Below are the code and all the weights of a small trained network. Each question names an input and a target symbol and asks about switching units off, where a switched-off unit gives its printed mean instead of its output.

import numpy as np


def w(rows, s, z=0):
    codes = np.array(rows[::2]) - 128.0
    scale = np.full(codes.shape[1], s)
    scale[-1] = z or s
    return codes * scale


def norm(h):
    return h / np.sqrt((h * h).mean(-1, keepdims=True) + 1e-5)


def f(y):
    return np.maximum(y, 0)


def softmax(a):
    e = np.exp(a - a.max(-1, keepdims=True))
    return e / e.sum(-1, keepdims=True)


def log_softmax(a):
    a = a - a.max(-1, keepdims=True)
    return a - np.log(np.exp(a).sum(-1, keepdims=True))


def net(x, mask):
    ids = ['βγδεζηθλμξπστφψ'.index(c) for c in x.split()]
    T = len(ids)
    res = E[ids] + P[:T]
    r = norm(res)
    for j in range(2):
        rows = slice(2 * j, 2 * j + 2)
        q, k, v = (r @ M[0][rows].T for M in (Q, K, V))
        z = softmax(np.where(np.tri(T) > 0, q @ k.T / 2**0.5, -1e9)) @ v
        o = O[0][rows]
        res = res + np.where(mask[j], z, o[:, -1]) @ o[:, :-1]
    y = f(norm(res) @ A[0][:, :-1].T + A[0][:, -1])
    res = res + np.where(mask[2:6], y, B[0][:, -1]) @ B[0][:, :-1]
    return log_softmax(norm(res)[-1] @ U[:, :-1].T + U[:, -1])


Q, K, V, O, A, B = {}, {}, {}, {}, {}, {}
E = w([
[79,80,135,134,111,185,41,254],'β',
[97,225,130,159,18,160,111,175],'γ',
[100,94,182,215,152,56,88,105],'δ',
[126,128,43,226,64,26,199,134],'ε',
[182,61,100,141,226,121,204,242],'ζ',
[152,171,123,201,109,204,103,165],'η',
[194,168,120,112,47,94,233,214],'θ',
[90,208,191,168,183,127,151,201],'λ',
[199,185,174,154,55,38,65,109],'μ',
[201,146,214,93,158,108,71,156],'ξ',
[69,127,76,70,152,69,136,83],'π',
[81,149,191,94,58,25,224,120],'σ',
[189,12,103,114,116,115,102,103],'τ',
[51,202,81,130,154,52,93,183],'φ',
[190,161,107,50,203,146,114,129],'ψ',
],0.017)
P = w([
[156,70,189,181,122,236,153,50],'0',
[155,46,70,110,101,59,69,243],'1',
[155,47,69,114,105,61,56,251],'2',
[156,56,72,121,99,68,61,252],'3',
[151,49,69,122,97,66,71,255],'4',
[155,48,78,117,90,64,67,254],'5',
],0.0061)
Q[0] = w([
[141,140,164,139,187,167,164,34],'H0',
[165,118,92,123,104,59,88,247],'H0',
[140,142,97,86,92,96,95,245],'H1',
[135,80,144,129,130,92,88,250],'H1',
],0.012)
K[0] = w([
[181,101,92,99,94,62,71,193],'H0',
[138,138,163,118,152,212,148,11],'H0',
[92,149,147,158,183,194,154,51],'H1',
[104,154,176,134,141,189,157,42],'H1',
],0.012)
V[0] = w([
[118,230,181,112,114,223,41,180],'H0',
[153,125,236,160,61,107,124,56],'H0',
[73,202,138,207,238,202,144,2],'H1',
[49,224,118,169,24,97,210,153],'H1',
],0.0058)
O[0] = w([
[179,64,132,44,129,124,209,123,161],'H0',
[167,173,254,88,176,132,164,115,250],'H0',
[100,176,80,107,249,105,208,133,239],'H1',
[182,168,83,170,81,112,126,168,94],'H1',
],0.0092,0.0024)
A[0] = w([
[130,164,97,28,152,254,156,169,125],'N0',
[114,178,132,47,72,133,120,157,15],'N1',
[90,186,100,113,24,95,116,92,41],'N2',
[171,222,94,87,70,46,71,48,1],'N3',
],0.0083,0.0035)
B[0] = w([
[104,151,96,170,97,185,134,51,255],'N0',
[141,125,106,24,127,101,79,145,165],'N1',
[73,77,174,108,86,140,141,130,181],'N2',
[93,181,98,160,169,162,162,10,181],'N3',
],0.012,0.004)
U = w([
[161,10,116,90,77,132,96,97,152],'β',
[211,151,109,89,64,131,187,164,49],'γ',
[102,195,185,147,210,142,160,164,110],'δ',
[144,162,98,241,107,209,106,117,147],'ε',
[65,63,100,149,116,184,67,161,145],'ζ',
[174,146,68,82,170,183,122,91,253],'η',
[126,168,112,97,17,166,81,122,132],'θ',
[164,103,92,159,196,164,193,170,91],'λ',
[210,152,219,75,137,114,88,139,66],'μ',
[80,90,216,61,98,133,195,93,95],'ξ',
[57,179,65,105,163,72,76,164,38],'π',
[164,189,146,145,94,86,98,70,190],'σ',
[90,72,203,175,154,92,75,106,168],'τ',
[132,110,18,180,83,93,158,126,121],'φ',
[22,64,88,82,162,135,166,60,138],'ψ',
],0.014,0.0053)

Each question gives the input, a string of symbols that net reads in full, and the target symbol t.
The units are the heads (2 rows each of Q, K, V and O) and the neurons (one row each of A and B). Each row of codes is followed by its name. A weight is (code - 128) times the scale printed after its matrix; where a second scale follows, it is the last column's (O, A, B and U).
mask holds one flag per unit, heads first, then neurons. A switched-off unit (its flag False) gives its mean, the last column of its rows in O or B, instead of its output. The means were averaged over made-up inputs and are rounded, as every weight is.
A unit's drop is (log p(t) with every unit on - log p(t) with that unit switched off) / (log p(t) with every unit on - log p(t) with every unit switched off).
The circuit of an input: a set's keep is (log p(t) with only the set's units on - log p(t) with every unit switched off) / (log p(t) with every unit on - log p(t) with every unit switched off). Starting from all 6 units, units are removed one at a time, each time the one whose removal leaves the highest keep (on an exact tie, the one counted first), for as long as the keep stays at least 0.8.
circuit, biggest first: the units of the circuit, biggest drop first
k most important neurons: the k neurons with the biggest drops, biggest first
which heads matter: for each layer, one digit per head in row order, 1 if its drop is at least 0.15 and else 0, layers parted by /
drop of u: that unit's drop, to one decimal
input γ ψ σ β δ β, target γ: circuit, biggest first	(H1; H0)
input φ τ δ, target φ: circuit, biggest first	(H0; H1)
input β μ ε, target β: circuit, biggest first	(H1; H0)
input γ μ δ φ φ, target γ: circuit, biggest first	(H0; H1)
input β ψ μ, target β: circuit, biggest first	(H0)
input μ φ τ μ, target μ: 2 most important neurons	(N0; N1)
input θ ε β β μ φ, target θ: which heads matter	01
input π λ φ ξ γ, target π: which heads matter	11
input δ τ θ, target δ: circuit, biggest first	(H0; H1)
input ψ ζ μ π δ μ, target ψ: circuit, biggest first	(H1; H0)
input μ ψ η ψ θ φ, target μ: circuit, biggest first	(H0; H1)
input μ ψ β β δ λ, target μ: circuit, biggest first	(H1; H0)
input φ φ δ δ, target φ: circuit, biggest first	(H0; H1)
input γ ζ ε, target γ: circuit, biggest first	(H0)
input ψ μ π δ η δ, target ψ: drop of H1	0.8
input γ ζ φ η σ, target γ: drop of H1	0.6
input φ θ ψ δ μ, target φ: drop of H0	0.7
